Below is a small trained network, with its code and all its weights. Each question gives an input and a target symbol and asks what happens when units are switched off, that is, made to give their printed mean instead of their output.

import numpy as np


def w(rows, s, z=0):
    codes = np.array(rows[::2]) - 128.0
    scale = np.full(codes.shape[1], s)
    scale[-1] = z or s
    return codes * scale


def norm(h):
    return h / np.sqrt((h * h).mean(-1, keepdims=True) + 1e-5)


def f(y):
    return np.maximum(y, 0)


def softmax(a):
    e = np.exp(a - a.max(-1, keepdims=True))
    return e / e.sum(-1, keepdims=True)


def log_softmax(a):
    a = a - a.max(-1, keepdims=True)
    return a - np.log(np.exp(a).sum(-1, keepdims=True))


def net(x, mask):
    ids = ['Λβηθφω'.index(c) for c in x.split()]
    T = len(ids)
    res = E[ids] + P[:T]
    r = norm(res)
    for j in range(2):
        rows = slice(3 * j, 3 * j + 3)
        q, k, v = (r @ M[0][rows].T for M in (Q, K, V))
        z = softmax(np.where(np.tri(T) > 0, q @ k.T / 3**0.5, -1e9)) @ v
        o = O[0][rows]
        res = res + np.where(mask[j], z, o[:, -1]) @ o[:, :-1]
    y = f(norm(res) @ A[0][:, :-1].T + A[0][:, -1])
    res = res + np.where(mask[2:10], y, B[0][:, -1]) @ B[0][:, :-1]
    return log_softmax(norm(res)[-1] @ U[:, :-1].T + U[:, -1])


Q, K, V, O, A, B = {}, {}, {}, {}, {}, {}
E = w([
[136,84,124,85,140],'Λ',
[175,141,196,122,134],'β',
[47,191,29,27,90],'η',
[88,162,96,116,107],'θ',
[127,94,165,126,63],'φ',
[3,148,132,176,154],'ω',
],0.0063)
P = w([
[6,251,191,27,78],'0',
[51,191,158,71,92],'1',
[83,129,131,100,113],'2',
[116,76,107,134,128],'3',
[131,72,85,152,137],'4',
[151,67,44,173,138],'5',
],0.0028)
Q[0] = w([
[72,124,61,48,86],'H1',
[78,94,121,86,67],'H1',
[177,182,194,254,156],'H1',
[196,110,184,138,55],'H2',
[185,100,185,165,109],'H2',
[219,210,201,214,141],'H2',
],0.006)
K[0] = w([
[164,103,181,229,152],'H1',
[124,115,157,215,70],'H1',
[65,154,109,2,149],'H1',
[175,103,119,70,98],'H2',
[142,102,118,62,93],'H2',
[135,122,204,55,93],'H2',
],0.0071)
V[0] = w([
[199,56,4,135,49],'H1',
[91,167,39,83,231],'H1',
[141,129,154,62,234],'H1',
[39,64,169,133,159],'H2',
[90,62,130,179,146],'H2',
[240,48,177,71,109],'H2',
],0.0035)
O[0] = w([
[100,114,123,2,51,4],'H1',
[37,185,27,171,159,71],'H1',
[99,120,99,165,211,123],'H1',
[121,89,95,206,78,224],'H2',
[118,118,59,140,83,78],'H2',
[189,83,105,11,174,54],'H2',
],0.0035,0.002)
A[0] = w([
[50,252,47,127,132,248],'N1',
[66,55,143,99,174,144],'N2',
[155,94,226,190,170,159],'N3',
[130,203,185,126,68,196],'N4',
[140,124,55,84,155,91],'N5',
[237,131,131,67,137,147],'N6',
[106,163,17,145,56,239],'N7',
[246,123,206,179,110,134],'N8',
],0.0037,0.0013)
B[0] = w([
[160,39,169,108,148,254],'N1',
[128,200,140,177,148,192],'N2',
[154,87,185,83,115,196],'N3',
[195,133,84,165,65,192],'N4',
[155,139,106,127,115,156],'N5',
[174,50,113,71,128,182],'N6',
[164,83,162,152,135,214],'N7',
[122,50,142,3,146,202],'N8',
],0.0053,0.0032)
U = w([
[190,111,147,122,228,84],'Λ',
[230,151,134,89,65,75],'β',
[80,154,2,62,93,34],'η',
[126,137,89,234,84,5],'θ',
[66,116,209,100,64,212],'φ',
[97,131,108,141,180,246],'ω',
],0.008,0.0024)

Each question gives the input, a string of symbols that net reads in full, and the target symbol t.
The units are the heads (3 rows each of Q, K, V and O) and the neurons (one row each of A and B). Each row of codes is followed by its name. A weight is (code - 128) times the scale printed after its matrix; where a second scale follows, it is the last column's (O, A, B and U).
mask holds one flag per unit, heads first, then neurons. A switched-off unit (its flag False) gives its mean, the last column of its rows in O or B, instead of its output. The means were averaged over made-up inputs and are rounded, as every weight is.
A unit's drop is (log p(t) with every unit on - log p(t) with that unit switched off) / (log p(t) with every unit on - log p(t) with every unit switched off).
The circuit of an input: a set's keep is (log p(t) with only the set's units on - log p(t) with every unit switched off) / (log p(t) with every unit on - log p(t) with every unit switched off). Starting from all 10 units, units are removed one at a time, each time the one whose removal leaves the highest keep (on an exact tie, the one counted first), for as long as the keep stays at least 0.8.
units of the circuit, in order: the units of the circuit, biggest drop first
top k neurons: the k neurons with the biggest drops, biggest first
which heads matter: for each layer, one digit per head in row order, 1 if its drop is at least 0.15 and else 0, layers parted by /
drop of u: that unit's drop, to one decimal
input ω θ θ, target θ: which heads matter => 01
input φ Λ ω, target θ: which heads matter => 01
input θ θ ω, target θ: units of the circuit, in order => [H2 N8]
input η Λ Λ Λ, target η: units of the circuit, in order => [H1 N1 N3]
input φ η ω θ, target θ: units of the circuit, in order => [H2]
input φ η η Λ ω Λ, target θ: which heads matter => 01
input Λ φ Λ θ φ η, target β: which heads matter => 10
input η φ θ φ η, target β: which heads matter => 10
input η β η η, target Λ: top 2 neurons => [N1 N7]
input Λ η Λ, target ω: top 2 neurons => [N2 N8]
input φ θ φ η, target φ: drop of H1 => 0.2
input Λ φ θ, target β: drop of N4 => 0.6
input Λ θ Λ, target ω: drop of N1 => 0.1
input φ θ ω θ Λ, target θ: drop of N8 => 0.3
